Here is a tiny trained network, its code and every weight. The questions are about switching its units off for an input and a target symbol, where a switched-off unit gives its printed mean instead of its output.

import numpy as np


def w(rows, s, z=0):
    codes = np.array(rows[::2]) - 128.0
    scale = np.full(codes.shape[1], s)
    scale[-1] = z or s
    return codes * scale


def norm(h):
    return h / np.sqrt((h * h).mean(-1, keepdims=True) + 1e-5)


def f(y):
    return np.maximum(y, 0)


def softmax(a):
    e = np.exp(a - a.max(-1, keepdims=True))
    return e / e.sum(-1, keepdims=True)


def log_softmax(a):
    a = a - a.max(-1, keepdims=True)
    return a - np.log(np.exp(a).sum(-1, keepdims=True))


def net(x, mask):
    ids = ['Θαβγδεζηλξπψ'.index(c) for c in x.split()]
    T = len(ids)
    res = E[ids] + P[:T]
    u = 0
    for l in range(2):
        r = norm(res)
        for j in range(3):
            rows = slice(2 * j, 2 * j + 2)
            q, k, v = (r @ M[l][rows].T for M in (Q, K, V))
            z = softmax(np.where(np.tri(T) > 0, q @ k.T / 2**0.5, -1e9)) @ v
            o = O[l][rows]
            res = res + np.where(mask[u + j], z, o[:, -1]) @ o[:, :-1]
        u += 3
        y = f(norm(res) @ A[l][:, :-1].T + A[l][:, -1])
        res = res + np.where(mask[u : u + 8], y, B[l][:, -1]) @ B[l][:, :-1]
        u += 8
    return log_softmax(norm(res)[-1] @ U[:, :-1].T + U[:, -1])


Q, K, V, O, A, B = {}, {}, {}, {}, {}, {}
E = w([
[125,61,159],'Θ',
[188,232,64],'α',
[99,130,129],'β',
[120,140,133],'γ',
[88,126,127],'δ',
[200,105,198],'ε',
[87,205,138],'ζ',
[177,182,139],'η',
[3,115,223],'λ',
[133,163,43],'ξ',
[122,230,102],'π',
[60,41,181],'ψ',
],0.024)
P = w([
[248,2,157],'0',
[89,153,181],'1',
[80,146,184],'2',
[84,128,164],'3',
[91,130,166],'4',
[91,119,153],'5',
[101,118,159],'6',
[98,115,153],'7',
[92,110,150],'8',
[104,114,149],'9',
[99,112,148],'10',
[105,114,154],'11',
],0.006)
Q[0] = w([
[139,86,225],'0.h0',
[106,55,100],'0.h0',
[77,35,180],'0.h1',
[114,35,246],'0.h1',
[163,27,197],'0.h2',
[92,141,80],'0.h2',
],0.012)
K[0] = w([
[152,198,179],'0.h0',
[231,116,163],'0.h0',
[144,252,184],'0.h1',
[179,223,167],'0.h1',
[88,164,189],'0.h2',
[174,148,95],'0.h2',
],0.013)
V[0] = w([
[179,185,122],'0.h0',
[67,68,45],'0.h0',
[135,155,243],'0.h1',
[112,6,96],'0.h1',
[88,58,201],'0.h2',
[2,149,135],'0.h2',
],0.0057)
O[0] = w([
[243,134,172,116],'0.h0',
[78,111,79,79],'0.h0',
[102,170,217,254],'0.h1',
[128,85,4,46],'0.h1',
[109,133,254,69],'0.h2',
[120,182,225,211],'0.h2',
],0.0044,0.0021)
A[0] = w([
[254,168,94,187],'0.n0',
[74,69,195,169],'0.n1',
[166,216,176,129],'0.n2',
[190,60,144,132],'0.n3',
[81,115,188,207],'0.n4',
[249,93,179,2],'0.n5',
[137,61,26,113],'0.n6',
[249,50,138,43],'0.n7',
],0.0085,0.0078)
B[0] = w([
[108,124,222,178],'0.n0',
[189,122,179,211],'0.n1',
[83,97,162,201],'0.n2',
[200,99,141,142],'0.n3',
[136,161,196,254],'0.n4',
[182,201,79,133],'0.n5',
[91,171,42,143],'0.n6',
[190,249,87,133],'0.n7',
],0.011,0.0079)
Q[1] = w([
[123,62,232],'1.h0',
[193,56,143],'1.h0',
[87,167,50],'1.h1',
[90,195,62],'1.h1',
[114,251,163],'1.h2',
[136,30,77],'1.h2',
],0.015)
K[1] = w([
[231,40,79],'1.h0',
[200,72,205],'1.h0',
[84,213,139],'1.h1',
[153,244,154],'1.h1',
[216,10,187],'1.h2',
[73,189,63],'1.h2',
],0.013)
V[1] = w([
[254,78,93],'1.h0',
[78,14,117],'1.h0',
[55,87,178],'1.h1',
[138,89,95],'1.h1',
[121,136,48],'1.h2',
[194,101,89],'1.h2',
],0.0092)
O[1] = w([
[244,61,97,73],'1.h0',
[106,78,109,55],'1.h0',
[127,83,105,171],'1.h1',
[115,47,117,72],'1.h1',
[145,84,165,2],'1.h2',
[139,150,196,101],'1.h2',
],0.011,0.0079)
A[1] = w([
[129,36,170,203],'1.n0',
[62,106,142,155],'1.n1',
[26,162,71,89],'1.n2',
[199,210,91,70],'1.n3',
[50,61,6,151],'1.n4',
[115,112,225,195],'1.n5',
[162,210,94,56],'1.n6',
[116,150,192,255],'1.n7',
],0.011,0.0061)
B[1] = w([
[121,9,83,157],'1.n0',
[71,69,140,157],'1.n1',
[160,79,59,171],'1.n2',
[121,182,73,138],'1.n3',
[40,206,96,138],'1.n4',
[115,103,60,220],'1.n5',
[217,188,49,142],'1.n6',
[129,145,89,248],'1.n7',
],0.011,0.013)
U = w([
[159,85,128,253],'Θ',
[173,159,108,29],'α',
[141,106,118,66],'β',
[170,150,126,79],'γ',
[65,77,90,90],'δ',
[194,144,166,148],'ε',
[87,165,192,236],'ζ',
[165,160,139,93],'η',
[80,105,202,47],'λ',
[156,121,4,47],'ξ',
[130,153,132,49],'π',
[96,72,142,129],'ψ',
],0.014,0.0037)

Each question gives the input, a string of symbols that net reads in full, and the target symbol t.
The units are the heads (2 rows each of Q, K, V and O) and the neurons (one row each of A and B). Each row of codes is followed by its name. A weight is (code - 128) times the scale printed after its matrix; where a second scale follows, it is the last column's (O, A, B and U).
mask holds one flag per unit, layer by layer, with each layer's heads first. A switched-off unit (its flag False) gives its mean, the last column of its rows in O or B, instead of its output. The means were averaged over made-up inputs and are rounded, as every weight is.
A unit's drop is (log p(t) with every unit on - log p(t) with that unit switched off) / (log p(t) with every unit on - log p(t) with every unit switched off).
The circuit of an input: a set's keep is (log p(t) with only the set's units on - log p(t) with every unit switched off) / (log p(t) with every unit on - log p(t) with every unit switched off). Starting from the 12 units with the biggest drops (on a tie, the unit counted first), units are removed one at a time, each time the one whose removal leaves the highest keep (on an exact tie, the one counted first), for as long as the keep stays at least 0.8.
units of the circuit, in order: the units of the circuit, biggest drop first
most important unit: the unit with the biggest drop
k most important neurons: the k neurons with the biggest drops, biggest first
top k neurons in layer l: the k neurons of layer l with the biggest drops, biggest first
heads that matter: for each layer, one digit per head in row order, 1 if its drop is at least 0.15 and else 0, layers parted by /
drop of u: that unit's drop, to one decimal
input ξ α β ζ ξ π γ, target ξ: 2 most important neurons -> 0.n6; 0.n4
input β ζ δ ξ ξ ζ ζ δ Θ, target Θ: units of the circuit, in order -> 1.h0; 0.n1
input ξ ζ η δ ζ δ, target ξ: units of the circuit, in order -> 1.h0
input ξ α ζ ζ λ γ η, target ξ: heads that matter -> 010 / 101
input δ δ δ γ ζ η ζ Θ, target Θ: heads that matter -> 000 / 000
input Θ ζ ξ ζ π Θ ξ δ, target Θ: heads that matter -> 010 / 100
input ξ ζ α π ξ δ β, target ξ: heads that matter -> 011 / 110
input ξ ξ ψ Θ ξ λ ζ β Θ ζ δ η, target ξ: units of the circuit, in order -> 0.n4; 0.h1
input ζ ξ ξ δ ζ π ζ γ ζ η, target ζ: units of the circuit, in order -> 0.n0; 0.n2
input δ ζ ζ δ ζ δ γ δ ζ ψ η, target δ: top 2 neurons in layer 0 -> 0.n0; 0.n2
input δ η Θ δ ζ ζ δ ξ α γ, target δ: top 3 neurons in layer 1 -> 1.n5; 1.n2; 1.n6
input ε ζ β, target ε: heads that matter -> 000 / 100
input ε ζ λ ψ ε ζ δ, target ε: top 2 neurons in layer 0 -> 0.n4; 0.n1
input Θ δ δ Θ π π ζ ζ ζ ζ δ, target Θ: heads that matter -> 000 / 100
input ε η δ ζ ζ η ζ ε γ, target ε: most important unit -> 1.h0
input ξ ζ δ α β, target ξ: 2 most important neurons -> 0.n6; 0.n4
input ξ ζ γ, target ξ: heads that matter -> 011 / 100
input δ Θ ξ δ ζ γ ξ λ γ, target δ: top 2 neurons in layer 0 -> 0.n0; 0.n4
input Θ ζ ξ δ δ ζ γ ξ ζ γ, target Θ: drop of 0.h0 -> 0.0
input δ ξ η, target δ: drop of 1.h1 -> 0.2
